In the rows, zero is written as 128.
[ 71 150 123 117 120 118 145 127 130 140 121 173 139 141  66 124 125 131
 118 109 132 140 128 131 149]	z_369
[114 131 123 119 150 129 136 121 130 118 128 101 127 148 144 114 133 116
 136 108 130 124 121 139 120]	z_415
[ 96 141 123 108 144 132 136 123 119 120 131 140 136 150 103 114 130  86
 126 106 129 128 117 133 137]	z_369
[108 115 128 111 130 124 134 127 130 150 130 181 131 126 109 124 125 118
 119 102 129 126 126 129 133]	z_369
[ 91 102 121 109 131 127 141 128 127 132 131 183 136 139 103 116 124 135
 125  85 132 126 133 132 131]	z_369
[ 71 133 119 105 125 121 136 126 129 115 131 134 135 145  92 105 140 147
 137 102 133 116 131 113 136]	z_369
[102 120 127 116 124 127 139 129 124 125 130 146 133 146 105 119 129 129
 131  90 133 137 140 137 126]	z_369
[134 138 125 133 133 130 124 134 133  95 129  75 125 145 117 118 128 107
 138 126 117 129 129 145 133]	z_415
[ 91 124 114 116 126 120 135 120 135 121 129 146 130 135  87 109 137 151
 133 118 141 112 121 102 143]	z_369
[107 172 121 112 147 133 129 129 133  84 125  63 113 163 133 120 128 104
 139 122 118 129  88 139 130]	z_415
[ 97 161 136 122 131 129 136 124 136  98 127  91 128 156 111 139 128 124
 139 117 109 127 118 137 126]	z_415
[123 150 125 124 135 129 130 122 127  95 124  82 125 146 142 123 133 111
 142 125 124 126 120 138 121]	z_415
---
[169 157 106 137 168  57 128 109  94  59 150 143 137 131  83 137 114 118
 113 148 112 112 129 162  91]	z_906
[160 150 112 141 164  76 123 125  91  86 140 132 121 123 108 140 138 132
  90 144 117 103 121 115 101]	z_906
[170 131  92 150 158 127 104 117  95 133  92 114 118 135 109 126 127 127
 106 129 114 121 126 157 149]	z_670
[143 151  71 150 146 158 110  82  97  90 127 145 127 133  74 145 119 130
 110 140 118 119 123 142 116]	z_670
[154 152 123 145 144  94 115 106 109 103 122 127 121 128  93 135 143 117
  95 127 120 115 133 134 120]	z_845
[179 163  94 139 123  96 127  90  84  82 142 151 155 122 107 124 145 126
  88 151  96  75 149 138 113]	z_906
[140 160 111 119 137 130 120 108  99  77 136 139 120 133  84 112 135 113
 109 136 110 125 132 140 125]	z_845
[150 149  70 153 137 132 112  79 109 118 116 140 128 126  96 136 135 124
 108 131 105 121 130 123 129]	z_670
[174 155 106 146 148 123 118 100 103 101 124 136 125 145  85 151 139 119
 103 128 123 109 137 151 117]	z_845
[139 173  71 157 135 119 108  79  78  64 137 160 108 109  58 151 155 120
  85 133 107 101 137 120 105]	z_845
[148 172  82 150 146  96 137  88  94  64 160 174 144 121  86 152 144 134
  80 157  94  83 135 130  76]	z_906
[140 125  78 142 135 144 122  85 104  86 141 154 149 132 113 144 142 125
 115 166 108 113 134 111 103]	z_845
[162 132  67 157 157  92 112  94  98 105 107 126 127 133 105 133 134 123
 109 120 108 122 122 139 139]	z_670
[165 149 107 141 162  85 129 107 101  87 140 144 139 125 102 136 140 126
 110 159 111 108 135 134  97]	z_906
[111 149  98 123 150  86 128 128  95  65 136 132 112 124 110 129 142 127
 101 149 109 141 109 152 111]	z_906
[112 161  97 123 117 112 128 111  91  68 156 164 119 126 101 114 140 127
 110 151 109 127 120 122  97]	z_906
[176 145  76 135 136  97 118  94  93  99 109 136 151 128 101 119 149 111
 100 111  96 130 134 125 139]	z_670
[163 147 118 150 149 108 111 104  91 117 117 121 109 140  77 137 143 122
 106 128 125 111 132 135 131]	z_845
[150 157 106 145 131  85 136  89 106  83 152 162 135 116 106 136 155 129
  91 152 105 105 134 125  97]	z_906
[185 155  95 130 170  94 114 104  96  76 118 130 141 126  96 131 146 113
 117 132 103 118 134 150 120]	z_670
[190 132  59 128 180  91 107  97  93  74  99 102 153 144 128 120 133 112
 164 137 117 134 124 150 142]	z_670
[150 142 126 145 147 108 118 107  93 103 120 121 113 136  78 141 143 116
 105 127 117 109 128 141 132]	z_845
[144 163  79 138 134 146 120  93  83  79 133 148  32 106  90 151 145 132
  93 132 107 100 134 115 112]	z_845
[185 130 104 135 164 115 109 128  90 135  75  89 125 135 114 117 124 115
 119 118 116 130 120 142 173]	z_670
[152 145  85 151 169 136 108  98 102  87 109 124 115 139  90 147 128 121
 131 128 119 122 120 139 134]	z_670
[179 151 134 144 165  55 128 123  91  83 122 134 136 128 103 129 142 128
  99 136 120 102 131 164 105]	z_906
---
[126 103 142 147 123 126 109 134 125  85 100 131 162 139 129 125 118  83
 139 115 132 123 121 128 163]	z_164
[120 106 139 118 169 145 121 132 122 143 134 127 125 107 128 135 122 129
  87 134 139 123 163 132 134]	z_608
[ 92 138 133 119  87  86 142  96 113 121 126  94 122 144 120 159 157 118
 150 116 119 114 116 115 137]	z_922
[131 102 115 125 149 137 117 126  97 117 119 117 154 134 128 140 114 123
 127 117 136 123 151 116 150]	z_164
[118 115 140 126 132 100 122 133 111 109 115 126 138 139 105 111 135 115
 136 121 126 118 147 130 152]	z_164
[136 128 128 145 129 157 113 130 120 122 116 132 155 131 141 149 118 117
 126 136 134 125 127 120 138]	z_164
[116 129 136  98 123 127 164 128  85 108 133 127 125 142  89 123 106 132
 135 151 124 113 109 138 129]	z_898
[138 123 122 128 134 135 116 126  90 126 122 126 147 100 119 130 111 112
 119 129 131 136 123 125 138]	z_164
[108 125 131 120  97 105 145 125 102 113 123 135 137 142 114 132 135 106
 150 105 125 115 108 120 143]	z_922
[108 136 116 105 115 165 168 107 123 133 115 122 152 145 136 122 135 135
 145 125 110 124 101 119 166]	z_922
[138 138 127 142 144 121 135 121  89 145 148 127 112 121 131 141 129 117
 121 134 135 106 135 128 101]	z_608
[119 120 137 125 129 120 136 135 107 114 132 129 132 141 104 130 129 113
 129 114 131 120 119 137 145]	z_164
[132 138 134 117 114 145 141 130 141 121 120 133 137 157 117 136 126 143
 142 124 122 130 114 131 140]	z_330
[125 126 157 151 124 141 120 128 130 106 114 167 130 143 133 146 123 102
 113 113 120 128 135 146 146]	z_608
[143 131 139 118 111 137 128 111 132 109 120 149 139 152 120 139 127 135
 133 113 116 133 119 131 141]	z_330
[105 129 133 126 117 112 132 123 123 117 128 134 118 143 126 145 124 121
 133 119 127 123 128 128 119]	z_898
[126 118 145 131 127 120 128 135  87 111 126 122 135 149 129 155 127 108
 134 119 120 120 134 135 138]	z_164
[109 150 146 133 125 103 147 120 131 134 134 132  86 134 143 135 155 139
 125 137 118 129 128 125 161]	z_898
[138 147 120 113  92 149 146 137 112 142 152 152  94 147 141 155 112 166
 110 124 130 133 129 136  97]	z_898
[144 140 128 121 118 146 135 145 135 132 121 164 126 131 131 110 114 148
 127 128 118 139 113 145 134]	z_608
[114 110 143 143 161 101 120  87 104  94 104 103 144 127 122 118 142  76
 156 112 128 108 144 113 178]	z_164
[155 109 141 105 122 133 135 147 129  77 120 115 133 156 115 125 131 142
 129 122 123 130 104 117 164]	z_330
[142 142 140  95 140 113 122 153 130 125 122 128 124 123  98 111 122 149
 128 141 128 127 111 155 129]	z_608
[142 114 145 128 133 134 119 130 114  90 120 133 155 137 109 131 113 119
 133 123 137 122 123 125 147]	z_164
[129 128 119  95 129 118 140 127 109 161 154 121 105 129 122 132 127 156
 129 168 126 120 117 132 112]	z_922
[ 74 113 128 137 108 110 158 101  96  86  94 114 155 148 111 131 130  93
 153 114 111 108 118 108 173]	z_922
[105 144 124  98  95 128 160 123 115 139 136 127 119 146 108 136 140 141
 130 134 123 105 104 128 125]	z_898
[134 125 112 111 108 148 133 139 140 127 132 143 130 146 115 131 104 159
 129 132 127 135 105 138 118]	z_330
[116 108 120 131 153 122 104 118 124 105 107 114 163 116 108 123 112 114
 136 115 131 139 142 122 153]	z_164
[126 144 148 134 116  82 134 148 126 127 134 136 100 146 142 132 129 130
 127 129 144 126 140 131 111]	z_898
[171 146 164 128 147 124  93 192 172 127 150 141 135 130 134 122 112 166
 114 139 140 154 116 155 113]	z_608
[113 144 136 109  84 109 153 129 124 129 130 125 110 133 125 128 124 150
 138 127 123 136  95 140  91]	z_898
[120 122 134 118 132 128 129 121 127 120 109 109 152 107 110 120 124 123
 145 132 115 122 119 122 151]	z_164
[124 127 134 147 109  81 129 138 150 108 136  87 117 121 152 117 155 120
 143 120 128 129 137 115 111]	z_608
[111 102 134 133 122 111 128 136 102  98 117 130 158 135 127 140 104 114
 138 110 132 125 122 117 136]	z_164
[132 134 153 140 127 130 108 127 118 100 106 159 155 136 131 116 123  97
 131 125 131 124 141 131 144]	z_164
[122 112 114 126 150 156 122 107 119 135 121 113 143 122 129 132 106 118
 142 125 124 107 137 120 155]	z_164
[119 110 129 117 141 125 119 123 102 104  94 118 170 131 114 126 111 115
 141 127 132 116 124 115 161]	z_164
[124 132 143 126  90 111 148 128 123 135 169 126 117 134  85 137 129 114
 133 126 121 129 119 132 114]	z_922
[128 126 162 117 108 140 140 141 142 115 115 141 133 140 113 122 125 141
 145 124 123 143 109 128 150]	z_330
[132 124 130 138 131 127 117 125 125 118 112 141 150 122 126 128 121 106
 138 125 134 123 136 130 137]	z_164
[116 139 126 102 103 131 153 138 111 133 138 137 126 137 102 124 124 130
 137 139 116 118 106 134 122]	z_898
[124 132 134 122 111 150 135 133 145 126 126 148 127 131 120 125 144 140
 122 147 122 130  90 133 132]	z_330
[116 132 130 109 133 122 135 127 115 123 102 114 138 132  98 125 140 126
 176 130 127 119 122 133 144]	z_164
---
[134 142 128 115  75 113 109  87 145 159 130 114 123 114 164  93 115 118
  91 118 158 154 119 111  81]	z_709
[190 127 142 107  73 118 101 104 154 154 134 150 135  97 160 116 125 144
 102 124 175 164 118  97 149]	z_443
[125 132 129 123  60 112 114  98 140 153 137  95 150 122 159 115 109 110
  88 114 170 165 122 123 126]	z_227
[107 137  87 123  74 112  94  96 114 153 130  99 115 117 162 104 121 128
  90 134 157 159 104  53 152]	z_227
[156 117 152 110  79 109 126 118 159 149 129 124 124 100 153 100 125 135
  95 136 160 153 112  92 123]	z_443
[183 114 159 106  62 126 113 105 166 141 141 160 132  98 153  87 119 154
 102 134 155 153 108 106 136]	z_443
[150 132 111 117  67 118 110 106 146 157 132  80 124 117 157  99 118 115
  88 130 172 170 115  65 140]	z_227
[174 149 147 102  72 113 103 106 150 151 138 131 125  98 172  98 116  92
  90 115 182 183 114  88 111]	z_709
[133 135 111 123  60 142 103  94 141 158 140  86 122 105 162 108 127 110
  69 115 151 160 107  52 156]	z_227
[147 148 130 110  64  97  99  82 164 147 128 135 130 114 173  96 100 101
 115 111 152 145 140 128 119]	z_227
[117 154  86 115  64 113  94  92 128 161 124  94 121 108 156 102 116 102
  85 115 159 158 132  71 147]	z_709
[150 116 137 111  85 117 126 102 165 145 141 112 130 102 186  93 121 126
  91 140 162 161 114 107 135]	z_443
[171 112 171  96  66 120 124 109 164 144 144 129 128 114 163 111 126 137
 100 127 165 152 115 137 124]	z_443
[131 157  90 126  59  87  90  92 130 170 129  96 121 102 116  90 120  98
  68 123 171 172 115  35 158]	z_709
[141 130 127 108  70 116 110 109 146 163 133  79 132 107 157 110 113 100
  84 122 160 174 121  74 123]	z_443
[139 135 107 127  77 101 111 107 135 148 120 117 124 123 149 104 112 124
 104 125 146 142 118  98 136]	z_227
[113 107  98 122  61 108 116  94 138 171 133  89 149 114 163 110 115 106
  80 118 165 147 130  89 143]	z_709
[159 110 146 137  79 118 120 127 154 142 144 107 110 109 139 100 163 141
  95 130 175 153 108 115 131]	z_443
[104 138 100 124  65 108 111  91 125 162 119  77 127 117 153 129 115  95
  57 109 152 155 126  57 132]	z_709
